(in the rows, 128 means zero)
Each name stands for a flat space through zero: a line, a plane or more. A row that begins with a name and a colon came from that space; any other row is followed by the name of the space it lies nearest, among the names in its block.
cz-mq: [136 105  60  76  91 153 116 117 169  91 151  94 157 129  84  93 128 150
 138 150 176  95  86 156 126  94  91]
pb-fr: [142 121 125 158 100 110 125 118 135 142 134  61 153 148  97 148 149 134
 131 156 135 109 138 109 125 121 130]
rl-ng: [153 148 153 132 159 143 120 125 153 133 121 151 131 155 129 145 121 134
 123 116 129 155 126 136 106  97 155]
ld-tr: [127 131 115  92 122 130 137 123 136 120 130 144 144  98 119 110 114 112
 119 120 112 133 119 136 124 134 107]
cz-mq: [138 136 116 144 111  95 163 122 126 134 120 117 158  94 115 122 161 117
 158 141 119 130 148  95 136 163 110]
jp-lb: [137 128 130 104 118 140 123 132 136 113 126 148 136 125 129 131 126 128
 140  91 144 139 126 143  98 134 132]
ld-tr: [167 146 152 139 140 155 142 119 144 119 105 187 139 157 133 140 135 123
 163  98 147 159 138 108  89 120 151]
jp-lb: [124 125 134 106 132 139 138 138 143 133 136 106 122  98 132 109 109 111
  97 116 114 122 115 137 126 131 109]
pb-fr: [107 140 113 132 172 104 108 153 132 124 125 160  87 124 165 123 145 168
 156 155 146 138 114 167 175 112 141]
rl-ng: [110 126 119 116 121 104 125 128 118 134 146  89 143  99 114 130 129 129
 100 124 108 124 134 137 133 147 118]
rz-dc: [118 125 126 125 131 125 105 126 124 133 125 137 111 147 132 132 111 128
 120 159 118 120 115 145 149  99 131]
rl-ng: [ 99 113 136 121 141 142 110 161 113 120 128 145  68 125 177 117 116 139
 129 108 148 117 114 159 143 133 132]
jp-lb: [138 154 102  96 162 108 136 115 172 132 144 113 168  94  95 113 128 139
 100 155 102 149 111 149 142 103 114]
rz-dc: [122 110 117 126 122 151 109 132 136 124 118 144  88 159 144 110 104 124
 137 178 141  97  95 142 161  82 117]
rz-dc: [142 125 166 140 135 150 116 147 150 141 116 117  94 152 152 138 111 117
 123 123 137 121 117 139 116 100 142]
jp-lb: [132 135 124 135 142 112 137 147 149 130 117 133 111 110 148 116 147 137
 160 146 141 129 120 137 150 125 123]
pb-fr: [132 129 134 108 111 118 143 133 139 134 133  97 149  88 117 124 127 108
 112 104 112 129 133 128 109 152 111]
cz-mq: [145 154 134 121 127  86 142 118 140 142 119 135 170  95 109 143 143 113
 138 129  93 157 146 124 119 143 127]
cz-mq: [148 116 138 170 133 167 146 132 145 130 112 125  95 168 146 110 130 126
 152 160 161 103 115  96 141 101 126]
cz-mq: [112 120 100  90 127 132 121 141 138 109 141 126 120 101 132 104 124 141
 126 119 144 120 107 160 137 130 109]
rz-dc: [108 121 114 116 123 127 125 124 105 121 126 157 117 122 135 116 116 121
 127 139 117 122 124 130 148 134 117]
ld-tr: [149 147 144 171 175 134 149 124 154 146 140  83 140 143 116 135 149 153
 106 135 132 143 138 103 125 115 148]
rl-ng: [108 103 126 123  74  85  93 152 126 145 129  56 110 115 131 143 130 119
 134 159 127  86 119 163 149 125 113]
pb-fr: [133 119 128 131 108 126 127 135 139 133 122 107 120 128 129 124 128 118
 138 146 134 109 120 129 134 120 117]
pb-fr: [143 170  95 140 217 141 168 102 145 106 157 154 178 123  99 114 170 194
 117 102 147 187 144 102 120 139 150]
rl-ng: [135 129 119 133 111 109 132 118 136 137 127 102 148 124 107 131 135 120
 131 158 116 119 129 120 137 122 117]
rz-dc: [143 130 161 135 134 149 158 149 139 131 117 131 112 106 156 118 131 110
 136  80 138 136 136 112 102 156 126]
jp-lb: [104 128 110 134 137  98 113 142 113 123 141 113 119 116 137 135 154 164
 140 127 144 129 134 149 147 145 137]
rl-ng: [121 120 121 140 129 146 141 133 107 113 110 185  97 137 158 109 131 126
 166 132 148 122 126 111 145 138 124]
ld-tr: [131 123 141 135 154 179 112 115 126 123 138 139 113 182 126 132  98 138
  89 120 136 128 118 125 114  92 150]
rl-ng: [137 154 155 124 189 140 116 134 155 138 133 144 117 140 140 139 113 144
  95 113 117 161 120 154 119  96 157]
pb-fr: [128 110 101 113  82 135 127 114 115 108 127 136 147 134 108 121 129 120
 150 130 144 110 126 119 119 137 111]
cz-mq: [133 116 117 138 129 148 130 139 148 121 128 111 106 143 137 110 135 142
 146 147 164 106 109 129 141 108 121]
rz-dc: [110 130 162 123 149 139 144 151 110 138 107 181  76  98 184 109  99  92
 120 108 100 135 126 129 143 149 121]
pb-fr: [123 120 125 139 107 114 112 125 116 131 128 112 129 145 121 143 134 131
 137 144 131 116 133 129 133 124 133]
pb-fr: [182 134 135 168 193 252 182  98 173 110 110 197 104 210 134  75 102 127
 130 156 171 129  97  59 124  57 131]
rz-dc: [113 125 110 134 139 128 104 112 113 124 153 102 140 158 104 142 129 161
  99 138 133 126 130 135 132 113 144]
cz-mq: [133 149 154 141 162 114 165 150 138 144 103 166 101  85 171 110 136 107
 150 125 109 148 133 117 148 150 121]
pb-fr: [130 126 104 108 122 143 141 118 127 106 131 154 145 118 118 110 131 130
 139 114 140 132 125 121 119 140 115]
ld-tr: [115 103  67  64  90 137 110 131 155  96 156  85 146 101  98  94 122 145
 122 132 160  96  89 172 130 116  88]
jp-lb: [115 128 101  84 129 125 113 131 132 105 153 123 150 104 113 125 132 154
 115  88 143 140 122 163 109 141 126]
ld-tr: [149 147 148 145 156 136 154 120 142 140 122 135 141 127 125 128 130 119
 118 123 112 149 138 102 118 128 135]
rz-dc: [131 131  93 143 154 138 150 119 142 115 150  97 147 128 107 106 157 168
 127 140 158 127 126 109 140 129 122]
ld-tr: [137 111 125 146  98 130 150 131 145 141 128  64 129 118 117 110 134 108
 129 160 132  91 121 102 140 128  99]
cz-mq: [ 91 116 118 104 124 134 135 129  83 115 138 155 117  96 142 110 111 116
 105  94 110 127 135 126 132 172 113]
rl-ng: [138 142 139 142 138 106 119 127 139 143 111 145 122 141 134 142 130 125
 145 163 114 136 127 134 145 103 139]
jp-lb: [ 91 124 111 160 143  83 113 148  99 134 140  97 101 119 148 136 163 169
 142 151 140 118 139 140 174 149 138]
jp-lb: [105 104 107 128 110 142 122 134 100 109 139 123 111 133 136 116 132 143
 135 116 156 106 126 127 134 148 121]
jp-lb: [150 139 108  98 138 140 147 128 174 115 122 148 141 105 121  98 128 125
 146 138 139 136 104 139 129 109 107]
ld-tr: [148 126 118 124  92 108 159 134 152 130 114 107 149  88 119 112 151 105
 168 138 133 117 129 112 127 149  97]
ld-tr: [145 125 160 167 133 156 133 123 122 138 114 137 110 174 139 141 121 118
 130 131 134 124 136  98 117 113 147]
rz-dc: [130 120 130 143 143 162 141 133 130 118 144 102 122 139 130 119 137 148
 115  97 159 124 130 112 111 138 134]
rl-ng: [161 158 128 144 104  85 147  80 111 136 112 161 212 134  75 167 155 110
 155 133  90 167 174  81  98 150 142]
cz-mq: [121 128 138 122 112 129 112  98  91 131 136 140 158 150 101 156 106 113
  92 109  94 139 149 116 101 136 143]
[116 109 116 111  75 109 111 131 111 124 124 117 131 120 123 134 126 112
 145 132 128 105 128 140 127 140 113] -> pb-fr
[112 109  87 132 147 174 161 133 125 102 133 150  92 123 150  65 128 142
 141 151 165 100 102 106 169 130  95] -> rz-dc
[143 141 145 155 145 116 144 125 145 153 112 125 122 131 132 127 128 111
 131 173 104 128 127 110 152 108 126] -> jp-lb
[156 152 126 137 142  87 112 125 182 152 116 105 145 138 108 145 141 136
 146 200 115 135 113 151 154  69 134] -> rz-dc
[156 103 141 144 104 182 121 138 157 117 131  82 114 178 125 130 129 137
 138 108 189  99 114 122  90 102 136] -> rz-dc
[147 147 128 131 136 106 161 130 148 132 124 122 157  89 121 123 156 126
 147 115 123 149 142 112 119 155 120] -> rz-dc
[142 111 125 163 111 153 127 118 131 127 128  99 123 178 116 131 135 137
 140 156 159 101 125 101 128 104 133] -> cz-mq
[105 132 124 129 130  96 125 131  99 133 126 145 123 107 139 133 134 127
 132 133 106 135 140 132 149 152 128] -> rl-ng
[121 114 121 175 117 116 138 140 114 132 130  84 112 136 137 128 164 148
 156 145 158 104 141 103 148 148 128] -> cz-mq
[104 136 145 119 158 132 123 118  98 140 132 160 115 124 138 129  91 110
  75 124  77 143 132 129 140 129 134] -> ld-tr
[ 93 129 129 108 140 114 118 125  96 137 135 145 116 104 137 125  98 112
  84 131  79 132 128 142 151 139 121] -> ld-tr
[138 153 161 138 159 110 152 140 136 148 105 165 117  98 157 128 129 105
 138 122  97 157 139 120 135 142 132] -> cz-mq
[ 82  87 142 106  79 167  84 121  42 107 141 156 102 164 140 150  79 109
  86  60 125 107 141 134  91 160 142] -> rz-dc
[108 127  90 106 137 108 119 152 135 105 143 123 120  95 140 113 158 172
 156 114 166 130 118 166 144 146 122] -> jp-lb
[142 139 159 137 137 141 160 116 124 145 109 158 131 119 134 121 106  83
 112 127  86 140 138  92 122 136 121] -> ld-tr
[118 144  74 115 123  75 129  97 118 121 142 129 186 105  81 130 155 149
 137 168 107 142 139 127 154 137 116] -> rz-dc
[143 127 122 137 149 173 143 121 143 116 119 166 111 158 137 104 119 130
 140 144 151 124 111 110 135 100 126] -> pb-fr
[130 156 183 133 164 112 113 130 118 154 115 168 121 133 148 166 106 110
 100 103  79 170 147 140 112 124 164] -> cz-mq
[131 122 122 123 118 148 132 117 121 117 126 149 133 140 122 122 120 122
 131 123 134 125 127 116 119 127 124] -> pb-fr
[139 123 117 121 102 114  96 121 150 134 115 126 127 159 114 139 118 122
 148 188 128 109 106 152 147  74 125] -> rz-dc
[155 109 136 121  67 124 103 131 166 139 135  34 153 146  91 151 128 117
 124 136 145  95 118 144  94 100 122] -> rl-ng
[122 127 168 162 124 112 116 140 103 149 116 121 106 144 151 160 131 119
 130 118 116 129 150 121 124 142 152] -> jp-lb
[142 137 112 101 116 107 103 117 155 125 139 104 169 130  90 147 133 142
 124 134 128 138 122 158 111 104 133] -> cz-mq
[134 129 111 113 132 138 121 127 146 114 139 121 139 133 116 124 134 149
 130 119 151 131 118 143 117 117 130] -> ld-tr
[150 140 145 112 141 152 129 116 151 131 115 166 133 143 125 126  99 106
 116 131 111 143 116 130 114  95 131] -> cz-mq
[133 145 152 167 172 122 160 122 137 161 137  80 134 118 121 126 130 122
  81 149  90 135 141  93 144 129 130] -> ld-tr
[121 132 166 152 128 111 112 124 101 153 128 110 127 145 129 166 119 117
  99 117  96 136 153 120 116 136 154] -> jp-lb
[126 110 106 103  95 157 104  96 114 110 147 121 158 166  85 135 103 128
  98 125 131 113 121 128 103 108 126] -> cz-mq

Each name stands for a flat space through zero: a line, a plane or more. A row that begins with a name and a colon came from that space; any other row is followed by the name of the space it lies nearest, among the names in its block.
qn-zb: [ 91 120 127  95 169 114 143 126 131 117 112 125 120 122 122 140 136 133
 124  88 137 149 139 112 153 109 111]
qn-zb: [133 124  98 142 141  97 119 107 110 125 117 111  89 130 128 106 119  99
  89 145  96 122 165 109 154 135 153]
sg-bq: [133 143  96 105 146 131 111 137 126 130 113 144 117 110 144 132 123 112
 115 124 143 167 160  95 137 165  96]
bf-jg: [125 135 153 110 126 110 176  90 144 121  96 143 130 129 115 102 130 132
 136 125 111 108  88 134 142 115 115]
cp-qm: [150 134  98 123 125 140 117 134 135 144 120 136 125 121 156 119 142 146
 114 135 151 168 161 105 115 162 117]
sg-bq: [147 120  89 128 122 121 111 118 111 146 140 107  98 118 152 117 124 115
 127 172 140 142 154 118 119 174 166]
cp-qm: [106 133 122 100 126 143 112 139 131 142 143 131 140 120 128 147 138 132
 147 118 145 153 129 127  99 138 129]
bf-jg: [125 105 131 151 131 133 145 123 150 126 125 119 135 149 117 117 128 138
 111 137 120 115 130 154 152 124 124]
sg-bq: [142 136 131 150 149 123 134 136 121 115 119 136 127 130 129 115 126 130
  98  97 122 124 142 113 151 110 111]
bf-jg: [121 121  91 181 133 135  86 137 134 125 138 122 120 155  89 120  90  59
  66 164  66 103 175 152 173 160 120]
bf-jg: [113 105 146 128 134 129 159 118 148 126 125 119 139 142 119 124 137 152
 135 122 133 118 110 153 140 110 130]
qn-zb: [126 133 113 129 118 118 107 124 123 128 121 126 114 130 125 131 126 112
 115 144 106 130 148 117 125 131 132]
sg-bq: [146 121 132 167 163 139 132 158 123 109 133 130 135 134 132 126 116 132
  98  93 142 123 147 125 169 116 102]
sg-bq: [135 153 119 113 137 123 125 124 122 127 112 149 124 115 131 119 126 114
 116 112 122 142 136 101 130 139 106]
sg-bq: [118 139 140 107  92 102 131  91 114 144 130 116 116 126 127 115 156 144
 148 137 102 118 108 122  75  97 186]
cp-qm: [144 133 128 141 126 137 122 133 109 139 158 121 132 121 136 119 126 126
 137 125 140 120 119 132 109 136 159]
bf-jg: [104 158 132  68 127  96 126 101 104 127 112 138 106 100 125 135 131 105
 157 118 114 136 108  94 104 120 139]
qn-zb: [147 130 116 173 128 124 139 101 128 139 137 124 124 147 108  73 118 103
  82 142  83  95 135 147 146 142 157]
qn-zb: [135 140 114 111 143 122 153  98 125 151 127 131 123 119 140  83 150 144
 115 106 135 147 132 111 113 143 155]
sg-bq: [104  79 159 140 112 163 125 159 131 138 195  86 158 139 124 174 128 156
 196 146 176 105  84 196  98 116 177]
bf-jg: [155 124 121 127 117 118 142 116 132 131 106 126 114 126 157 114 144 159
 124 143 143 143 139 110 123 131 130]
cp-qm: [112 124 159 121 155 126 137 151 117  99 130 130 136 120 120 160 114 125
 150  92 145 115 104 129 152  94 103]
cp-qm: [109 113 149 107 157 135 169 123 141 122 130 128 143 123 120 129 123 136
 154 106 156 123  91 150 151 129 116]
cp-qm: [143 132 118 137 129 124 126 128 126 127 119 131 120 127 137 119 128 129
 112 131 127 134 143 116 134 134 123]
qn-zb: [ 81 144  84  87 148 115 100 112 133 145 112 135 112 126 110 124 144 102
  88 108  93 172 183  96 122 143 124]
sg-bq: [155 162 117 123 146 129 120 133  95 132 140 145 123 100 143 111 117 105
 126 103 141 137 127  96 121 151 130]
cp-qm: [115 121 133 121 104 137 117 133 140 134 133 124 138 135 125 147 137 140
 146 143 129 131 123 141 104 123 131]
cp-qm: [150 129  86 126 113 135 135  96 148 166 121 130 121 132 145  79 146 139
 102 162 127 156 155 124 110 185 148]
qn-zb: [145 140 154 118  91 100 132 116 117 113 100 131 113 122 144 139 141 151
 152 142 118 116 108 106 104  85 132]
cp-qm: [132 107 139 108 178 135 187 130 154 111  98 139 136 119 145 123 125 157
 137  99 184 148 113 128 184 141  72]
bf-jg: [141 116 135 164 137 116 135 138 135 110 104 123 123 148 137 122 147 167
  85 102 118 129 163 112 150  79 113]
qn-zb: [149  99 141 190 160 180 162 149 145 134 182 122 171 147 111  99  97 121
 122 121 159  91  96 198 170 166 129]
qn-zb: [116 129 123 106 156  87 152  97 115 119  98 119  96 120 134 108 142 135
 109 104 116 136 143  95 147 102 142]
bf-jg: [117 124  97 109 125  98 100 120 111 131 114 107  88 121 145 140 143 128
 116 143 119 155 175  91 117 123 153]
bf-jg: [123 150 105 111 129  90  95 120 100 120 103 127  89 116 136 135 134 108
 103 124  96 145 170  75 122 110 135]
sg-bq: [137 128 120 140 147 124 124 139 120 122 124 126 121 127 139 125 134 138
 105 105 134 139 155 108 139 116 123]
[157 126 121 161  92 124 109 129 128 129 121 122 119 141 139 123 132 137
 111 164 109 119 147 125 116 123 139] -> cp-qm
[140 121 148 142 128 144 142 132 112 138 173 114 144 123 131 121 123 135
 161 124 155 105  88 156 110 131 169] -> cp-qm
[132 124 110 112 108 122 114 114 110 151 150 106 110 116 145 127 135 127
 153 162 140 136 128 126  91 152 182] -> sg-bq
[120 118 149 134 140 129 135 146 128 118 131 121 138 133 135 143 148 167
 129  88 146 134 132 123 124  82 125] -> bf-jg
[ 75 121 159  97 127 120 128 141 146 119 109 126 145 141 122 167 181 195
 133  65 129 156 139 112  96  39 116] -> sg-bq
[129  98  88 138 136 128 118 132 154 126 103 117 108 142 137 134 120 123
  96 170 130 151 180 128 169 165 100] -> sg-bq
[111 125 162 134 129 116 133 136 112 123 141 111 136 136 131 138 168 183
 131  69 130 124 126 117  94  42 164] -> sg-bq
[140 138 120 131 142 136 126 137 125 124 128 141 130 119 130 124 112 109
 122 123 136 132 130 122 144 151 106] -> sg-bq
[120 121 118 143 161 161 147 129 146 147 159 132 157 138 110  97 123 121
 108 103 139 129 125 160 145 163 129] -> qn-zb
[134 133 132 100 120 130 136 124 122 138 132 129 129 111 148 132 138 145
 163 131 159 143 108 120 101 139 138] -> bf-jg
[ 93 122 128  67 164 155 143 149 150 134 128 142 152 108 138 159 140 152
 164  87 192 181 119 123 125 150  85] -> cp-qm
[159 139  92 137 107 139 101 132 126 152 132 131 121 125 157 113 143 140
 108 149 137 160 167 106  96 162 140] -> cp-qm
[133 137 117 127 130 125 134 117 147 121  97 149 125 131 117 116 112 103
 106 143 106 128 135 125 159 152  87] -> sg-bq
[140  94 135 132 169 165 146 171 126 123 166 113 146 113 155 155 111 147
 170 115 219 141 108 152 153 160 116] -> qn-zb
[127 132 111 123 100 126  89 148 144 121  95 138 121 135 140 162 142 142
 112 147 118 160 174 101 116 118  89] -> cp-qm
[128 120 126 142 134  98 127 117 115 109 110 115  99 133 123 127 117 111
 109 140 100 109 143 118 158 107 134] -> qn-zb
[132 127 126 138 148 140 128 147 136 117 123 139 136 129 126 134 115 121
 115 114 138 133 137 128 157 137  92] -> sg-bq
[103 130 144 105 169 122 142 139 123 106 120 136 131 116 117 147 116 116
 137  85 140 130 115 120 159 110  96] -> cp-qm
[127  95 130 131 192 110 169 127 113 108 128 102 106 119 142 121 117 135
 126 100 166 125 130 125 189 122 134] -> qn-zb
[ 85 115 123  98 142  94 112 126 111 120 118 101  99 126 132 158 155 148
 126 102 122 150 162  97 117  75 155] -> bf-jg

Rows lie near named flat spaces through zero. A row that begins with a name and a colon came from that space; any other row is followed by the name of its block's space that it lies nearest.
nq-nm: [148  76  89 119 149 139 137 130  97 153 105 183 106  97 114 177 117 163
 146 120 149 151 127  81 119 139 106]
zr-mc: [142 124 137 158 184 177 132 150 175 135 108 130 165 159 103 165 155 153
 127 152 117 154  85 145  91  94  86]
gn-tn: [109 166 136 139 152 130  95 136 139 141 149  78 155 139 134 105 117 129
 135 116  94 132 140 136 130 122 110]
qh-rm: [126 131 115 151 131 121 125 113 133 113 156 107 141 155 135 129 110 103
 112 128 109 130 153 129 145 140 161]
jc-qd: [146 136 142 139 112 150 109 105 126 107 148  88 106 170 147 128 110 135
 125 145 113  99 130 108 126 151 113]
qh-rm: [ 76 135 158 120 109 118 177 159 141 114 142 150 184 100 114  98 165  98
 128 123 142 131 110 201 116  91 154]
gn-tn: [152 135 113 110 141  95 138 145 124 161 131 125 122  97 147 128 103 113
 128 104 123 115 155 111 166 137 120]
qh-rm: [167 107  98 121 122 109 134 115 114 133 120 138 100 127 138 143  98 122
 116 123 132 113 144  89 153 149 141]
zr-mc: [124 109 114 133  83 119 152 112 134 143  90 128 157 136 147  87 115 101
 111 138 128 125 107 159 126 108 171]
qh-rm: [145 138  96 115 136  90 135 139 125 123 142 103 161 128 118 105  80 110
 106 100 100  91 134 105 148 117 144]
nq-nm: [121 117 122 114 142 116 125 133 109 131 128 172  94  91 113 156 149 140
 142 117 155 154 147 113 135 143 128]
gn-tn: [128 145 156 118 110 122 152 137 148  62 143 130 141 151  93 115 153 117
 101 141 136  88  94 150 112 106 147]
qh-rm: [115 141 146  89 128 110 131 154 106 140 136 148 105  73 125 124 141 142
 153 105 148 119 137 122 135 133  97]
jc-qd: [116 120 117 106 106 116 115 124 107 168  80 145 115  90 137  99 128 142
 145 118 142 144 119 126 122 121 124]
jc-qd: [112 183 163  98 132 103 101 149 111 126 182  86 105  98 143 105 121 129
 149  98 115  95 166 117 154 150  91]
nq-nm: [145 112 123 134 136 136 153 137 143 137 113 141 143 132 128 142 130 124
 121 136 131 130 113 136 125 115 125]
nq-nm: [121 114 141 131 130 142 162 143 131 114 149 145 145 124 123 146 139 122
 130 133 136 123 122 145 120 123 124]
zr-mc: [136 119 134 126 131 142 150 139 123 113 156 123 140 134 126 143 114 132
 129 127 122 101 122 118 122 130 108]
zr-mc: [120 168 166 117 141 129  84 130 135 126 125 125  74 116 126 133 173 148
 146 133 144 145 139 130 130 142  99]
gn-tn: [ 96 130 140 119 110  97 155 135 141 110 110 181 131  98 106 117 184  97
 115 131 167 157 124 181 134 108 185]
qh-rm: [115 164 170 119 128 131  95 131 129 157 132 111  82 104 162 121 155 135
 158 128 137 143 155 140 144 151  92]
jc-qd: [175 180 155 117 151  87 129 146 177 111 132 115  95 135 130 134 154  94
  96 131 133 104 145 137 176 130 135]
zr-mc: [169 154 181 104  87 125 162 145 164 145  98 104 111 129 172  95 142 108
 119 150 139  73  97 161 141 114  98]
nq-nm: [ 54 136 160 129 134 139 122 140 110 123 162 158 128  88 117 135 179 134
 164 119 151 177 151 168 115 134 127]
nq-nm: [123 121 121 122 140 142 140 149 121 140 135 116 169 122 120 121 104 145
 138 115 109 112 107 121 108 109  96]
zr-mc: [110 139 125 123 116 108 111 116 120 106 130 133 118 126 113 113 138 123
 121 123 134 134 135 130 130 130 158]
zr-mc: [127 147 129  88 117  76 139 149 115 152 123 141 113  70 139 102 126 108
 133  98 142 115 151 131 164 130 134]
qh-rm: [117 115 119 100 155 148 100 140  80 115 143 154 103  98  83 160 125 197
 163 108 138 127 117  68  92 138  69]
zr-mc: [106 113 123 156 176 174 112 137 138 154 115 143 153 131 111 161 150 162
 151 136 123 186 114 137  93 113  96]
jc-qd: [ 93 133 121 113 146 125 120 152 110 159 129 131 158  87 118 112 123 146
 154 100 120 145 127 132 115 111 102]
nq-nm: [117 166 152 127  79 103  88  86 115  70 166  90  75 160 141  96 130 105
 112 136 128  99 162 122 152 167 174]
jc-qd: [ 92 115 128 136 128 153 135 130 115  86 156 134 167 143  89 130 132 146
 130 129 122 124 102 133  86 112 131]
gn-tn: [118 150 147 115 125 106 148 150 141 122 141 126 146 112 126 109 141 105
 121 119 130 114 129 157 141 114 137]
qh-rm: [166 136 106 125 140  94 125 124 135 134 131 117 110 131 140 135 103 106
 109 117 119 115 157 103 169 144 145]
zr-mc: [ 71  85 116 137 127 169 128 125  70 155 163 145 144  96 139 148 110 159
 180 112 127 163 150 118 101 150 100]
gn-tn: [140 144 144 119 142 129 134 150 132 158 143 106 128 111 154 129 116 128
 143 117 117 113 141 126 144 134  87]
jc-qd: [102 111 128 130 132 135 153 141  96 146 186 127 144  99 154 145 103 119
 155 106 121 129 170 127 143 153 113]
qh-rm: [132 109 123 157 116 162 109  95 126 128 119 115 115 166 145 138 121 138
 130 153 122 143 126 120 114 144 131]
nq-nm: [135 145 123 120 146 111 106 131 121 142 137 119 107 113 134 133 120 131
 135 112 123 131 155 107 149 144 116]
jc-qd: [161 132 143 138 126 171 121 126 137 139 132  72 135 170 156 125  94 150
 134 145  97  88 105 108 111 131  70]
nq-nm: [103 139 127 152 100 140  73  82 123 140 104  98 108 157 153  95 129 130
 133 145 118 160 138 137 121 143 153]
qh-rm: [122 140 138 117 102 112 129 126 118 146 135 110 118 112 161 102 116 111
 135 119 126 115 148 136 149 140 131]
gn-tn: [143 130  79 154 162 133  57  94 119 155 110  93 114 158 131 134  88 153
 130 121  94 160 151  75 132 148 125]
gn-tn: [155  92 107 128  91 136 148 104 114 106 114 134 125 155 128 127  99 129
 110 143 130  96 104 104 116 131 147]
gn-tn: [109 105 144 122 120 157 159 146 104 152 154 136 140  99 152 141 120 139
 162 122 133 123 133 135 118 137  87]
jc-qd: [101 159 140  96 142  93 125 160 124 133 135 140 136  79 107 107 148 127
 138  98 136 129 134 141 136 112 121]
zr-mc: [ 83 127 133 122 100 122 129 123 116 114 121 144 146 115 112  97 148 125
 132 126 140 141 114 158 108 112 157]
jc-qd: [ 98 122 130 127 156 128 163 164 118 129 183 140 173  96 119 146 124 118
 144 102 122 132 148 143 132 123 117]
nq-nm: [134 123 134 118 100 111 135 111 117  84 137 152  90 132 116 135 143 118
 113 136 153 113 134 121 137 145 162]
gn-tn: [ 92 129 143 125 147 139 130 142 117  89 163 157 133 115  86 152 161 145
 140 123 143 142 125 134 105 125 123]
[114 113 103 122 131 138 128 132 105 109 139 121 169 136  94 117  96 153
 129 114 108 108 101 104  95 110 120] -> qh-rm
[113 142 136 134 124 117 145 138 148 123 135 117 165 133 128 105 133 101
 115 127 119 125 123 164 132 108 150] -> qh-rm
[ 71  74  85 154 132 159 128 109  74 111 173 148 170 130 103 151  97 149
 150 113 115 161 142 108  93 140 148] -> zr-mc
[120 120  87 134 128 105 112 112 112 138 123 122 144 127 125 111  97 119
 120 111 112 141 145 112 138 130 162] -> gn-tn
[ 82  63 132 134  90 180 167 114  84  70 154 186 141 133  91 158 147 158
 145 148 159 131  92 132  65 129 138] -> gn-tn
[121 117  94 139 113 131 115 106 108 112 142  94 163 160 121 103  76 130
 117 120  94 107 122 104 115 126 148] -> gn-tn
[176 117 112 128 127 118 131 122 149 190  63 134 103 120 168 129 121 118
 123 138 136 143 128 125 154 128 123] -> jc-qd
[ 84 153 164 128 105 161  96 126 118 148 130  83 141 130 150  83 131 152
 161 131 111 128 113 152  97 121  87] -> qh-rm
[ 98 136 132 121 142 126 134 150 112 130 170 119 157 105 123 124 117 129
 145 104 115 124 144 132 128 127 112] -> gn-tn
[129 165 138 117 136 127  83 128 139 123 107  97 122 141 110  99 134 153
 127 128 114 119 104 118 111 112 105] -> jc-qd
[152 127 110 108 146  93 135 139 123 120 129 156 105 104 109 149 128 123
 117 112 142 122 144 102 153 135 139] -> gn-tn
[104 136 113 117 171 108 114 153 125 169 112 158 135  75 111 135 147 138
 148 100 137 178 145 133 135 116 119] -> zr-mc
[104  85  95 149 138 142 143 123 108 158 130 155 154 112 135 149 114 127
 144 120 128 171 145 131 124 133 142] -> jc-qd
[166 208 136 139 167  85  62 125 197 179  73  71 103 146 158  92 145  99
 103 130 104 156 152 147 180 119 135] -> gn-tn
[113 137 114 128 144 103 112 125 131 111 124 150 125 120  97 130 148 122
 117 120 137 155 138 131 133 123 163] -> gn-tn
[152 126 121 105  70  80 181 132 145 141  88 124 156 119 154  68 107  75
  93 126 132  82 106 162 154 100 177] -> zr-mc
[108 164 135 134 155 125  97 134 139  94 157 100 148 149  95 119 134 135
 121 120 106 126 127 128 118 117 129] -> gn-tn
[ 86 124 131 114  95 116 129 124 103 133 125 142 132  98 131  98 135 123
 142 117 141 138 132 148 123 126 148] -> zr-mc
[100 130 138 110 129 128 145 153 110 128 154 131 154  98 119 119 125 136
 146 108 127 116 125 136 117 118 106] -> jc-qd
[166 134 130 112  62  96 108  90 109 200  88  97  46 106 230  89  93  98
 139 130 137 114 179 113 192 181 134] -> zr-mc
[ 84 111 114 127  93 118 138 115 103 108 132 143 157 121 113  98 124 118
 126 121 133 134 121 146 112 117 173] -> zr-mc
[146 128 135 151 113 131 133 108 160 126 104 123 119 161 148 126 143 102
 106 156 132 138 125 154 139 128 160] -> nq-nm
